In the rows, zero is written as 128.
Each row of numbers belongs to one of the elements below and depends on some of the facts about them. Some rows are named. Which element is each other row?

There are 3 kinds of fact about the elements: χ, Ψ, ζ.
[(356),(104)] χ (195)
[(356),(1715),(1033),(1118)] χ (237)
[(356),(1224)] χ (535)
[(356),(986)] χ (504)
[(356),(1033)] χ (354)
[(209),(1147),(1072)] χ (406)
[(209),(1413)] χ (1292)
[(998),(1218),(1006)] χ (400)
[(998)] χ (1363)
[(1090),(168),(1413)] χ (918)
[(1090)] χ (1411)
[(1090),(442),(685)] χ (346)
[(1090),(206),(833)] χ (740)
[(1208)] χ (1788)
[(1208),(1202),(916),(104),(1705)] χ (690)
[(1202)] χ (188)
[(640),(252),(833)] χ (54)
[(1820),(833)] χ (826)
[(1213),(206),(986)] χ (1096)
[(1213)] χ (1361)
[(810),(1218)] χ (1622)
[(810),(104),(1072),(143)] χ (902)
[(810),(1670),(184)] χ (745)
[(1373),(1728)] χ (1241)
[(1670)] χ (475)
[(1670),(1147)] χ (62)
[(1670),(185)] χ (1439)
[(1670),(1189)] χ (747)
[(655)] χ (102)
[(655),(1366)] χ (6)
[(206),(1218)] χ (834)
[(206)] χ (10)
[(557),(1118)] χ (1836)
[(557),(1118)] χ (533)
[(658),(1328),(1072),(901),(833)] χ (447)
[(658)] χ (342)
[(658),(1280)] χ (39)
[(1218)] χ (1122)
[(1715),(865),(1705),(986)] χ (1210)
[(786),(1562),(184)] χ (907)
[(1280),(916)] χ (350)
[(597),(1804),(1033)] χ (632)
[(597),(1749),(916),(369)] χ (599)
[(1147),(1378)] χ (1053)
[(1147)] χ (446)
[(1562),(49)] χ (1404)
[(1562)] χ (317)
[(1099)] χ (718)
[(1099)] χ (1511)
[(1366),(985)] χ (499)
[(1366)] χ (1333)
[(185),(1072)] χ (273)
[(1720),(1189)] χ (40)
[(1720)] χ (1605)
[(1804)] χ (516)
[(1006),(1378)] χ (924)
[(184)] χ (1348)
[(899),(901)] χ (1001)
[(899),(781)] χ (1763)
[(703),(1727)] χ (722)
[(703)] χ (150)
[(1378)] χ (1301)
[(1378),(962),(1778)] χ (1636)
[(865)] χ (874)
[(962),(143)] χ (192)
[(1778)] χ (1581)
[(104)] χ (341)
[(1103),(1189)] χ (1716)
[(1189)] χ (4)
[(985)] χ (1029)
[(1224),(369)] χ (1372)
[(1434)] χ (218)
[(49)] χ (129)
[(241)] χ (713)
[(1413)] χ (1165)
[(1508)] χ (764)
[(369)] χ (562)
[(1118)] χ (951)
[(263)] χ (298)
{(515),(690),(273),(1447),(1208),(1202),(1348),(722),(826),(51),(1763),(1333),(907),(218),(655),(400),(206),(1511),(158),(951),(1301),(1715),(168),(632),(1292),(516),(1099),(1406),(1834),(1361),(298),(1001),(596),(685),(1399),(1033),(1605),(962),(916),(317),(1778),(104),(1716),(770),(40),(533),(188),(143),(1705),(740),(599),(901),(985),(195),(495),(1634),(834),(241),(1508),(220),(1096),(369),(1118),(986),(237)} Ψ gubrel
{(535),(356),(209),(998),(1090),(6),(764),(747),(1126),(1122),(1463),(640),(1820),(442),(1676),(718),(1213),(446),(810),(1516),(252),(1372),(156),(1373),(1670),(1580),(924),(54),(342),(1411),(918),(475),(713),(557),(1110),(658),(1218),(1328),(1053),(447),(129),(786),(341),(745),(562),(1280),(597),(406),(150),(1147),(1562),(1474),(4),(1127),(1165),(1366),(1728),(350),(1749),(192),(185),(1720),(1804),(1788),(1006),(1812),(184),(1626),(1029),(499),(899),(703),(280),(874),(1378),(39),(865),(1636),(354),(10),(1836),(1072),(1103),(781),(1210),(62),(1189),(1224),(1434),(1622),(1042),(49),(1581),(902),(1413),(1054),(833),(1797),(1241),(1727),(906),(504),(1363),(818),(346),(263),(102),(1439),(1404)} Ψ koli
(515) ζ: (1363),(902)
(535) ζ: (1348)
(273) ζ: (1634),(1720)
(998) ζ: (1406)
(1447) ζ: (241)
(6) ζ: (1634),(1439)
(764) ζ: (1676),(356),(562),(192)
(1208) ζ: (1715),(1189),(1516)
(1126) ζ: (1636),(1834),(562),(209),(1716)
(640) ζ: (1411),(533)
(442) ζ: (158),(1072),(317)
(1213) ζ: (1301)
(1372) ζ: (150)
(1373) ζ: (1348),(156)
(1333) ζ: (1147),(1676),(220),(906)
(1580) ζ: (1029),(1508),(298)
(342) ζ: (833),(1715),(446),(1474)
(655) ζ: (1033),(1720),(1406)
(475) ζ: (406),(1127),(770),(685)
(713) ζ: (1165),(1328),(516)
(1511) ζ: (596),(220),(4),(516),(740)
(951) ζ: (916)
(129) ζ: (906),(354)
(786) ζ: (899),(192),(874),(916),(1202)
(341) ζ: (1053),(1749),(1676),(1812),(1778)
(745) ζ: (280),(1029),(833)
(597) ζ: (1411)
(632) ζ: (1103),(1636),(354)
(1292) ζ: (1054),(1474),(1378)
(1728) ζ: (1301),(1716)
(350) ζ: (1348),(562),(1110)
(185) ζ: (51),(1439),(1366)
(1788) ζ: (1463),(1301),(4)
(1626) ζ: (1834),(1474)
(1399) ζ: (906),(1042),(156),(1378)
(962) ζ: (168),(317)
(1836) ζ: (317),(252)
(188) ζ: (1366),(495)
(143) ζ: (1218)
(781) ζ: (902),(39)
(1210) ζ: (40),(168),(1778)
(195) ζ: (252)
(1434) ζ: (1463),(1110)
(834) ζ: (1054),(1439),(1720),(722)
(1581) ζ: (1224),(1605)
(1413) ζ: (902),(1042)
(1096) ζ: (1053),(220),(1720),(1241)
(1727) ζ: (1797),(562)
(369) ζ: (1103),(54),(1072)
(818) ζ: (874),(1033)

Some rows with their names:
[121 137 114 122 133 135 130 128 133 126 136 128 121 133 128 133 152 126
 129 141 123 124 132 122 135 121 123 138 132 124 120 135 148 125 123 117
 136 126 142 117 112] -> (658)
[137 131 134 130 128 128 127 133 131 128 123 130 138 132 127 130 125 130
 120 124 132 124 130 130 119 124 138 114 130 113 117 127 120 131 118 132
 133 131 128 117 138] -> (1001)
[134 132 139 132 125 124 128 130 124 131 113 129 136 125 121 118 102 133
 123 130 126 124 131 136 125 130 133 111 125 117 118 131 139 132 126 136
 117 140 125 125 137] -> (298)
[ 91 127 124 129 115 128 125  89 123 117 117 128 122 135 139 132  97 131
 135 151 114 126 132 134 128 132 124 136 131 148 123 146 161 131 128 123
 110 119 125 124 120] -> (406)
[120 131 133 127 121 129 124 131 124 130 117 126 123 124 134 119 114 129
 133 137 121 130 133 130 135 133 117 137 126 139 129 129 150 127 134 128
 120 136 126 130 119] -> (1676)
[118 123 130 125 125 123 122 138 126 123 132 126 122 130 133 125 122 127
 130 115 129 127 125 119 131 133 112 135 118 141 127 121 127 126 133 122
 136 129 123 128 118] -> (918)
[136 131 137 131 127 124 128 130 124 132 114 129 136 126 122 119 106 131
 124 129 126 125 130 136 123 130 135 111 126 116 119 130 134 131 126 136
 117 139 126 125 138] -> (1716)
[104 119 125 128 122 130 126 100 131 117 134 126 126 138 151 147 130 126
 130 128 128 130 127 126 122 127 130 140 132 150 131 133 123 129 123 120
 136 106 118 121 128] -> (475)
[149 126 137 131 134 128 128 134 135 132 135 130 138 130 132 134 144 126
 119 109 143 129 128 126 113 123 140 115 127 116 127 117  92 130 117 134
 142 124 122 118 144] -> (195)
[148 125 125 130 145 125 133 129 132 132 139 128 135 129 122 136 151 124
 122 112 138 126 121 127 118 121 143 112 128 111 125 122  99 129 119 129
 135 123 129 122 144] -> (655)
[132 126 120 126 135 132 137 128 128 126 133 121 126 124 130 132 145 127
 125 135 124 129 121 131 144 123 129 139 134 133 135 132 137 125 138 121
 131 123 129 141 130] -> (1804)
[125 135 115 124 128 134 137 142 123 126 133 124 118 126 120 121 132 132
 128 143 122 120 131 129 150 124 120 134 129 125 124 137 175 125 130 109
 137 136 129 129 119] -> (252)
[136 126 126 129 124 138 131 132 132 133 148 132 118 124 129 129 152 128
 136 117 147 137 139 124 124 129 128 138 125 135 152 116 110 128 122 122
 152 120 114 133 130] -> (1210)
[146 127 140 130 133 127 127 131 137 128 134 130 138 131 130 131 139 126
 118 107 143 130 129 125 112 123 136 115 123 117 124 118  95 131 119 135
 142 125 123 118 142] -> (188)
[112 129 113 126  76 139 113 198 123 104 124 143 140 143  90 145  95 144
 127 151 116 123 115 118 136 137 138 155 152 109 152 134  91 121 143 142
 142 125 158 172  99] -> (1224)
[134 132 139 132 124 125 128 130 125 131 113 129 136 126 121 117 104 132
 122 130 127 124 131 135 124 130 132 112 125 116 118 130 137 132 126 136
 118 140 125 125 138] -> (220)
[124 123 114 127 138 126 127 120 124 135 131 127 122 125 130 135 144 121
 138 133 122 131 121 128 129 130 132 134 135 135 135 128 123 124 130 127
 114 124 136 133 121] -> (1562)

Which element is each row?
No name comes twice in this set of rows, the named rows included.
[130 126 132 125 129 131 123 133 134 129 135 127 126 129 143 133 150 123
 129 117 135 134 130 120 125 127 121 140 126 139 134 117 109 126 127 127
 142 123 125 123 122]	(341)
[146 127 135 129 136 127 126 135 134 132 132 130 139 132 133 135 144 125
 120 111 139 128 127 125 113 122 139 114 128 115 121 118  98 130 116 133
 140 126 126 114 140]	(273)
[156 127 136 127 149 127 142 119 141 122 138 119 143 126 125 133 155 126
 103 117 134 128 115 130 134 112 138 119 127 111 120 131 104 131 136 133
 138 118 133 132 154]	(369)
[119 141 112 122 129 135 135 140 125 125 133 126 116 130 117 121 132 132
 129 149 119 116 135 126 150 122 117 133 128 121 114 141 186 125 127 107
 137 139 137 119 111]	(833)
[124 124 115 127 137 126 129 122 125 133 133 127 122 126 128 134 142 123
 137 131 123 130 123 127 130 129 129 134 133 134 134 128 126 124 130 125
 119 124 134 133 121]	(1006)
[129 133 134 123 135 129 141 109 134 118 124 115 130 119 126 117 130 131
 114 146 114 131 120 134 157 120 113 144 125 134 124 144 156 129 157 130
 116 127 139 147 131]	(1749)
[123 130 123 125 133 130 131 118 133 124 137 126 123 128 127 129 143 127
 128 133 126 130 127 124 135 124 120 139 127 132 129 132 132 126 134 125
 129 123 137 130 120]	(1280)
[125 126 128 128 121 133 127 136 127 129 129 128 124 127 136 129 131 128
 133 128 130 132 132 127 130 130 125 138 130 138 138 124 129 127 128 124
 136 127 120 131 124]	(504)
[149 125 135 130 134 128 129 138 132 131 132 128 139 130 133 134 141 126
 119 109 141 128 127 127 116 123 141 115 129 116 126 117  99 130 117 131
 144 127 120 119 145]	(951)
[136 139 118 127 138 132 133 127 134 128 134 131 132 135 115 134 144 129
 120 136 128 117 131 128 125 116 142 112 133  99 108 137 139 129 112 123
 135 130 143 109 130]	(901)
[107 127 133 134 117 124 130  91 124 117 113 129 134 135 128 129  83 136
 123 141 122 121 130 141 120 129 139 112 129 126 114 147 149 136 122 130
 113 122 119 122 143]	(770)
[135 124 117 126 139 131 132 134 130 132 147 127 120 126 130 135 162 123
 134 117 137 131 126 122 129 126 129 136 129 132 140 120 113 124 125 119
 143 120 126 130 126]	(1213)

Now the same elements, written a new way:
Some rows with their names:
[130 150 120 175  99 107 150 123  86 128 116 142 109 143 123 134 121 124
 130 128 150 113 149 136 125  78 127 160 110 117 130 168 114 129 121 137
 112 119 114 105 118] -> (1122)
[138 142 144 134 100  82 159 123 164 104 120 123 120 154  82 154 133 123
 128 125 147 134 126 128 141 107 123 179  71 122 120 179 111 125 126 129
  92 123 102 118 145] -> (252)
[135 151 138 152 100  97 148 132 141 134 128 120 110 132 117 133 116 122
 126 123 152 113 124 134 134 121 133 175 105 109 127 184 110 125 133 137
 120 124 112 108 121] -> (1749)
[119 149 117 139  97 121 154 115 143 109 131 125  84 146 134 137 122 127
 128 123 150 101 147 130 130 102 127 156  98 114 130 148  98 136 116 128
 121 124 106 112 120] -> (1626)
[113 149 120 154  88 106 137 150 124 161 129 128 110 137 123 133 111 119
 116 128 150 128 127 146 138  57 133 153 116 121 109 143 115 132 140 133
 111 120 113  99 123] -> (51)
[126 155 117 160  97 110 131 157 157 131 116 114  76 106 118 117 117 121
 116 133 149 101 135 127 157 122 131 173 143  59 120 169 116 124 138 140
 115 124 101 129 153] -> (1720)
[136 157 138 188  86 102 147 131  95 111 115 116  95 162 135 137 129 128
 120 136 157 100 139 139 110  48 131 168 114 104 132 169 115 127 110 140
 107 124 113  92 137] -> (1241)
[122 148 112 156  97 119 154 115 113 112 120 137  92 148 128 138 125 127
 130 126 149 107 156 132 127  80 124 154 103 115 130 149 106 135 114 130
 113 121 107 109 122] -> (1372)
[123 151 120 138  97 115 145 137 171 115 126 114  77 126 121 129 121 125
 121 127 148 101 138 127 145 121 129 167 117  84 124 156 104 131 128 132
 118 126 100 122 142] -> (998)
[135 150 137 153 101  98 149 131 136 132 128 122 109 133 118 134 117 123
 127 123 152 111 126 135 134 120 133 174 104 110 127 182 110 125 131 137
 120 124 112 107 122] -> (1670)
[120 160 108 177  90 123 120 153  78 110 117 120  55 131 140 127 122 133
 119 142 151  75 164 124 153  69 126 136 127  61 114 146 106 129 116 139
  99 123 105 135 151] -> (6)
[110 138 103 159 102 122 153 134 128 178 125 148 122 123 103 131 110 118
 126 123 146 137 142 154 129  69 127 149 120 135 107 131 120 141 140 125
 113 114 111  94 114] -> (298)
[126 152 124 165 100 108 143 132 118 130 119 128  99 131 124 129 118 123
 126 128 152 108 139 134 137  97 129 166 115 102 125 175 111 127 128 138
 117 122 112 113 127] -> (1054)
[136 151 137 152 101  98 150 131 140 132 127 122 110 133 119 134 116 123
 126 123 152 110 125 135 134 120 132 174 104 109 127 183 110 126 132 137
 120 124 111 107 121] -> (1006)
[128 172  69 147  92 121 160  88 135 102 162 113  92 192 154 126  95 119
 145 119 140  94 169 126  99  94 145 156  71 137 167 108  90 128 119 120
  96 119  99 109  87] -> (535)
[114 149 119 148  86 108 141 144 126 157 136 129 110 145 129 136 111 121
 117 125 150 124 128 146 133  61 134 150 109 129 112 136 110 134 136 130
 113 120 112  95 114] -> (1834)
[ 94 151  89 153  83 133 131 153 141 140 121 128  69 129 130 125 118 122
 110 136 146 115 153 138 148  42 126 140 140  91 105 105 112 140 131 128
 107 120 100 115 146] -> (1096)

Name these rows:
No name comes twice in this set of rows, the named rows included.
[125 151 137 149 104 106 151 119 144 132 127 117 104 133 124 131 115 123
 128 124 153 109 125 136 130 113 132 175  99 116 128 183 105 128 131 135
 129 124 113 106 121]	(1378)
[100 145 104 139  87 124 150 124 134 136 133 132  94 158 131 142 118 124
 121 127 148 124 146 143 126  37 126 140  99 139 113 109 103 143 122 122
 112 119 107  97 119]	(632)
[ 57 136 136 117 110 148 156  79 161 146 124 112  80 138 151 135 119 127
 123 128 160 115 124 157 117  24 120 148  78 167  99 146  84 154 122 123
 168 123 121  87 123]	(515)
[124 150 120 169 101 112 153 113  94 125 118 138 105 145 126 134 121 125
 131 127 151 112 150 137 123  76 126 159 103 122 130 167 110 131 119 135
 116 119 114 104 117]	(354)
[113 136 131 104  87  90 157 131 207 109 128 119 111 171  75 164 135 121
 119 126 143 155 124 135 148  60 119 162  60 140  99 123 106 137 128 114
  81 122  91 114 156]	(962)
[124 150 127 157 101 109 149 121 118 127 123 128 100 137 127 133 119 124
 128 126 152 107 139 135 130  96 129 164 104 114 127 172 107 130 124 135
 121 122 113 108 121]	(1474)
[131 139 139 116  98  89 165 114 190  85 121 120 107 164  80 160 139 125
 128 124 145 133 133 124 144 105 118 175  60 123 119 159 104 130 119 121
  89 124  94 123 152]	(442)
[130 150 122 172  98 105 151 122  93 128 117 141 111 144 119 136 122 124
 130 127 150 116 147 137 127  79 126 163 106 118 128 170 114 128 121 136
 110 119 114 105 119]	(54)
[127 156 136 142  99  92 125 116  70  75 143 114 102  93 128 140 104 136
 128 103 136 103 169 111 151 150 118 144 138 133 150 112  84 140 126 133
  71 129 115 134  79]	(1434)
[113 147 114 163  88 107 142 139 101 155 123 139 116 148 120 138 116 120
 120 130 149 134 138 148 131  35 128 148 110 134 110 136 117 134 132 131
 105 117 113  94 121]	(40)
[116 147 131 140  90  99 142 147 155 158 135 119 115 139 115 137 112 119
 116 125 150 132 115 146 138  76 134 162 105 126 108 148 112 132 144 130
 112 122 110  97 125]	(1778)
[135 154 122 162  97 101 149 127 110 129 130 130 110 146 125 134 115 123
 131 124 150 109 139 134 127 103 133 165 103 115 134 170 110 125 127 136
 112 121 112 106 112]	(1797)
[135 141 128 145 115 111 161 125 168 152 128 130 118 111  96 130 113 121
 132 117 148 117 130 139 133 153 130 175 110 111 122 179 114 132 139 131
 125 121 108 108 117]	(263)

Now the same elements, written a new way:
Some rows with their names:
[155 136 125 119 120 120 127 144 131 113 130 163 108] -> (1029)
[183 141 138 117 117 133 103 123 132 140 169 144  76] -> (1562)
[170 143 114 120 116 129 138 132 144 115 127 150  97] -> (1797)
[215 145 109 160  46 186  81 128 181  64 127  22  30] -> (1373)
[153 107 178 186 106 139  25 198 138  92 206 153  93] -> (442)
[162 130 104 119 147 136  97 141 134 130 154 161  97] -> (346)
[183 133 154 175  60 149  81 161 164  71 150  97  69] -> (1434)
[142 112 141 149  83 123  92 176 130  63 122 123 110] -> (475)
[145 154 143 127 122 123 129  97 149 154 182 110 134] -> (1099)
[154 136 123 119 122 120 131 137 130 116 130 165 109] -> (446)
[124 146 128 126 136 115 143 115 147 133 147 127 162] -> (1361)
[160 134 123 122 114 121 129 141 134 108 124 156 103] -> (1042)
[182 144 137 119 113 131 105 118 135 138 165 144  77] -> (1006)
[158 138 122 114 124 121 125 139 131 116 133 162 105] -> (1404)
[100 123 142 167  76 134 107 149 155  66 154  98 162] -> (632)
[167 148 135 147 121 124 131 157 155 105 140 178 106] -> (1463)
[137 105 151 160  74 120  92 179 123  60 116 114 112] -> (342)

Which element is each row?
No name comes twice in this set of rows, the named rows included.
[203 154 139 101  92 128 108 108 153 123 154 140  78]	(356)
[152 164 160 102  76 112 147  75 164 125 171 125 146]	(1202)
[128 137 138  89 100 120 109  78 129 137 180  96 143]	(1033)
[180 147 184 153 105 109 172 129 106 166 129 113  58]	(1328)
[130 107 195 192  84 102  70 226 138  51 153 192 140]	(1836)
[185 152 106 133 110 143 140 135 164 102 120 134  86]	(1110)
[ 62  79 132  99  81 106  70 132  73  80 116  25 179]	(834)
[116 113 151 152  11 165  96 143 119  59 177 137  80]	(597)
[ 81  86 151 104  67 116  52 116  74  97 149  12 152]	(655)
[117 157 152 116  48 135 159  73 152 116 187 134 138]	(916)
[123 106 119  75 107 111 102 126  78 114 110 117 117]	(1439)
[132 109 139 150  71 132  91 172 126  58 127 126 107]	(1372)
[ 87  95 140 112  85 106  70 136  98  75 119  44 178]	(1096)
[116 129 132 162  82 134 105 147 156  68 129  55 151]	(1399)

